Below are the code and all the weights of a small trained network. Each question names an input and a target symbol and asks about switching units off, where a switched-off unit gives its printed mean instead of its output.

import numpy as np


def w(rows, s, z=0):
    codes = np.array(rows[::2]) - 128.0
    scale = np.full(codes.shape[1], s)
    scale[-1] = z or s
    return codes * scale


def norm(h):
    return h / np.sqrt((h * h).mean(-1, keepdims=True) + 1e-5)


def f(y):
    return np.maximum(y, 0)


def softmax(a):
    e = np.exp(a - a.max(-1, keepdims=True))
    return e / e.sum(-1, keepdims=True)


def log_softmax(a):
    a = a - a.max(-1, keepdims=True)
    return a - np.log(np.exp(a).sum(-1, keepdims=True))


def net(x, mask):
    ids = ['ΠΣΨΩβεζξφ'.index(c) for c in x.split()]
    T = len(ids)
    res = E[ids] + P[:T]
    r = norm(res)
    for j in range(3):
        rows = slice(4 * j, 4 * j + 4)
        q, k, v = (r @ M[0][rows].T for M in (Q, K, V))
        z = softmax(np.where(np.tri(T) > 0, q @ k.T / 4**0.5, -1e9)) @ v
        o = O[0][rows]
        res = res + np.where(mask[j], z, o[:, -1]) @ o[:, :-1]
    y = f(norm(res) @ A[0][:, :-1].T + A[0][:, -1])
    res = res + np.where(mask[3:19], y, B[0][:, -1]) @ B[0][:, :-1]
    return log_softmax(norm(res)[-1] @ U[:, :-1].T + U[:, -1])


Q, K, V, O, A, B = {}, {}, {}, {}, {}, {}
E = w([
[101,255,143,142,70,110,161,72,162],'Π',
[49,88,165,209,165,72,49,151,60],'Σ',
[199,125,178,107,167,151,111,173,158],'Ψ',
[99,161,184,140,145,160,214,158,152],'Ω',
[145,104,70,115,157,12,134,244,172],'β',
[110,98,177,93,155,164,72,135,223],'ε',
[178,234,121,178,47,156,140,72,112],'ζ',
[147,107,167,66,106,144,60,51,201],'ξ',
[117,227,40,209,162,180,146,55,112],'φ',
],0.0094)
P = w([
[103,120,168,138,99,153,126,154,115],'0',
[26,174,51,1,209,160,118,167,51],'1',
[155,124,180,218,74,101,135,79,182],'2',
[121,68,80,111,106,171,141,141,123],'3',
[114,191,74,58,234,161,111,152,76],'4',
[151,95,122,218,57,92,138,69,158],'5',
[155,107,79,137,113,180,112,157,133],'6',
[143,186,51,80,209,146,80,136,95],'7',
[168,84,131,238,76,96,134,84,160],'8',
[174,138,71,192,152,196,94,189,168],'9',
[158,187,71,45,163,85,31,170,133],'10',
],0.0072)
Q[0] = w([
[105,125,226,204,121,9,128,113,178],'H0',
[207,180,118,165,135,152,74,107,170],'H0',
[119,193,96,102,246,143,115,179,62],'H0',
[166,118,179,253,42,162,129,71,149],'H0',
[112,80,147,185,125,81,62,79,198],'H1',
[49,135,101,73,120,216,136,146,20],'H1',
[183,82,231,225,61,96,46,83,142],'H1',
[150,71,173,249,90,82,143,158,176],'H1',
[168,47,126,198,94,38,154,114,158],'H2',
[161,72,137,229,91,25,124,141,152],'H2',
[111,121,27,58,175,169,91,74,156],'H2',
[126,106,187,126,35,191,114,89,159],'H2',
],0.0055)
K[0] = w([
[62,158,189,110,225,157,133,105,104],'H0',
[123,140,60,144,123,122,88,80,122],'H0',
[162,145,126,147,84,45,123,177,145],'H0',
[117,169,150,161,169,183,115,70,76],'H0',
[171,71,106,156,187,133,108,128,162],'H1',
[99,124,239,111,68,168,149,116,74],'H1',
[94,127,73,172,188,83,44,82,81],'H1',
[97,139,51,254,183,88,102,156,89],'H1',
[116,150,47,113,125,67,111,177,158],'H2',
[184,152,87,119,157,26,116,195,139],'H2',
[103,72,107,140,83,148,131,54,132],'H2',
[88,170,140,32,121,125,92,100,153],'H2',
],0.0068)
V[0] = w([
[96,166,186,84,145,113,78,180,100],'H0',
[171,77,137,163,79,149,151,111,168],'H0',
[171,107,68,133,166,148,149,160,112],'H0',
[80,127,130,171,113,199,115,115,142],'H0',
[106,172,130,59,146,193,113,102,109],'H1',
[113,86,169,72,138,67,114,170,145],'H1',
[206,133,150,61,118,98,119,103,158],'H1',
[68,101,171,254,193,87,33,134,54],'H1',
[161,68,139,145,143,133,170,105,201],'H2',
[129,108,47,157,151,72,135,139,116],'H2',
[95,158,84,200,153,170,142,139,116],'H2',
[191,104,106,193,171,74,161,124,130],'H2',
],0.006)
O[0] = w([
[151,199,132,123,98,208,169,129,30,187],'H0',
[204,142,121,117,114,35,99,86,181,85],'H0',
[89,122,110,176,208,107,127,73,165,93],'H0',
[221,55,41,139,64,160,87,186,173,183],'H0',
[59,127,55,155,186,149,202,114,126,212],'H1',
[114,138,134,41,96,157,121,190,97,134],'H1',
[34,143,114,51,148,215,111,97,168,158],'H1',
[118,2,76,106,82,6,34,95,4,103],'H1',
[210,122,142,121,98,107,66,179,185,149],'H2',
[97,133,216,25,74,166,137,91,198,10],'H2',
[109,182,70,25,188,177,145,215,136,97],'H2',
[203,143,111,61,76,152,95,109,242,5],'H2',
],0.0043,0.0023)
A[0] = w([
[160,144,137,186,155,187,102,26,104,56],'N0',
[162,97,169,185,48,105,131,50,195,103],'N1',
[234,125,124,132,116,164,133,234,114,149],'N2',
[111,191,165,169,136,209,208,112,167,130],'N3',
[110,214,76,9,230,43,71,153,174,62],'N4',
[83,117,68,88,30,183,48,218,179,107],'N5',
[156,174,29,104,192,79,83,230,140,212],'N6',
[169,165,221,148,59,149,166,157,125,57],'N7',
[70,233,23,74,199,132,100,201,41,19],'N8',
[53,43,253,157,176,106,75,157,136,245],'N9',
[232,175,85,192,97,89,94,40,85,50],'N10',
[63,224,74,69,228,65,94,202,81,68],'N11',
[54,135,191,213,155,131,92,153,96,22],'N12',
[50,159,103,147,141,143,35,47,141,252],'N13',
[172,130,51,43,227,163,19,180,123,198],'N14',
[160,114,216,103,5,112,144,118,168,21],'N15',
],0.0048,0.0027)
B[0] = w([
[79,154,208,72,201,76,163,156,179,171],'N0',
[184,124,32,91,144,142,157,73,165,180],'N1',
[132,70,142,135,194,96,136,53,169,186],'N2',
[202,81,121,102,91,93,81,162,67,206],'N3',
[127,255,172,127,155,54,175,95,86,209],'N4',
[88,82,176,235,63,133,162,158,200,180],'N5',
[130,199,195,52,145,189,71,99,77,237],'N6',
[183,59,76,121,70,107,129,134,180,153],'N7',
[70,104,84,43,226,219,29,80,141,208],'N8',
[69,156,75,125,185,113,157,61,73,193],'N9',
[29,102,125,118,238,84,101,143,175,175],'N10',
[119,206,141,35,211,186,174,60,151,205],'N11',
[76,195,82,17,118,102,114,139,219,146],'N12',
[199,187,201,76,127,123,60,198,71,227],'N13',
[82,251,215,132,70,101,39,107,131,254],'N14',
[124,39,50,129,45,149,119,153,192,154],'N15',
],0.005,0.0063)
U = w([
[160,191,127,195,41,144,103,141,78,57],'Π',
[132,48,128,146,101,52,78,97,9,155],'Σ',
[226,126,234,85,171,135,93,42,41,5],'Ψ',
[181,53,164,158,192,150,160,219,110,154],'Ω',
[106,186,207,122,85,22,161,134,140,39],'β',
[47,83,205,254,117,183,113,157,130,105],'ε',
[122,101,59,205,207,58,163,26,189,98],'ζ',
[179,70,112,118,32,147,82,125,190,164],'ξ',
[54,117,69,68,223,202,101,154,105,201],'φ',
],0.0055,0.0023)

Each question gives the input, a string of symbols that net reads in full, and the target symbol t.
The units are the heads (4 rows each of Q, K, V and O) and the neurons (one row each of A and B). Each row of codes is followed by its name. A weight is (code - 128) times the scale printed after its matrix; where a second scale follows, it is the last column's (O, A, B and U).
mask holds one flag per unit, heads first, then neurons. A switched-off unit (its flag False) gives its mean, the last column of its rows in O or B, instead of its output. The means were averaged over made-up inputs and are rounded, as every weight is.
A unit's drop is (log p(t) with every unit on - log p(t) with that unit switched off) / (log p(t) with every unit on - log p(t) with every unit switched off).
The circuit of an input: a set's keep is (log p(t) with only the set's units on - log p(t) with every unit switched off) / (log p(t) with every unit on - log p(t) with every unit switched off). Starting from the 12 units with the biggest drops (on a tie, the unit counted first), units are removed one at a time, each time the one whose removal leaves the highest keep (on an exact tie, the one counted first), for as long as the keep stays at least 0.8.
circuit, biggest first: the units of the circuit, biggest drop first
top k neurons: the k neurons with the biggest drops, biggest first
heads that matter: for each layer, one digit per head in row order, 1 if its drop is at least 0.15 and else 0, layers parted by /
drop when u is switched off: that unit's drop, to one decimal
input Ψ ξ ζ Π β Ω Ω, target Ω: top 2 neurons	[N14 N3]
input ξ Σ ζ β Ψ Π, target ξ: heads that matter	001
input Ω Ψ Ψ Π Ω Σ Ψ ξ Ω, target Σ: circuit, biggest first	[H1]
input ε ε Σ Ψ ξ Π, target Σ: circuit, biggest first	[H1 N14]
input ξ Σ Ψ ε Ψ Ω β Ψ ζ, target ξ: top 4 neurons	[N15 N4 N9 N7]
input ε Ψ Σ φ Ψ ξ ζ, target ζ: heads that matter	000
input ζ ε ξ Π, target Π: top 2 neurons	[N3 N11]
input φ ξ Π, target ζ: heads that matter	010
input ξ Π φ Π ξ ξ φ φ Ψ, target ζ: heads that matter	000
input ε Σ ζ Π, target Π: heads that matter	011
input Π Ω φ Ψ β ξ ζ, target ζ: heads that matter	100
input ε Ψ ε, target φ: top 2 neurons	[N12 N14]
input ζ ξ ξ φ Σ Ψ β ξ Ψ, target ξ: top 2 neurons	[N15 N4]
input Π φ ε, target ζ: top neuron	[N6]
input ε ξ Ψ, target Ω: top 3 neurons	[N14 N3 N6]
input ξ Σ φ Ω, target Ω: top 2 neurons	[N3 N14]
input Ψ ζ Π ξ ε ε, target φ: heads that matter	101
input ε Ψ Ψ Π ζ Ψ, target Ω: drop when N3 is switched off	0.4
input Π ξ Σ φ β β Ψ ε Ψ, target ξ: drop when H2 is switched off	0.7
input ζ Ω ε Ψ Σ ξ ε Ψ Π, target Σ: drop when N8 is switched off	0.0
input φ ξ β ε Σ ξ ξ, target ξ: top neuron	[N4]
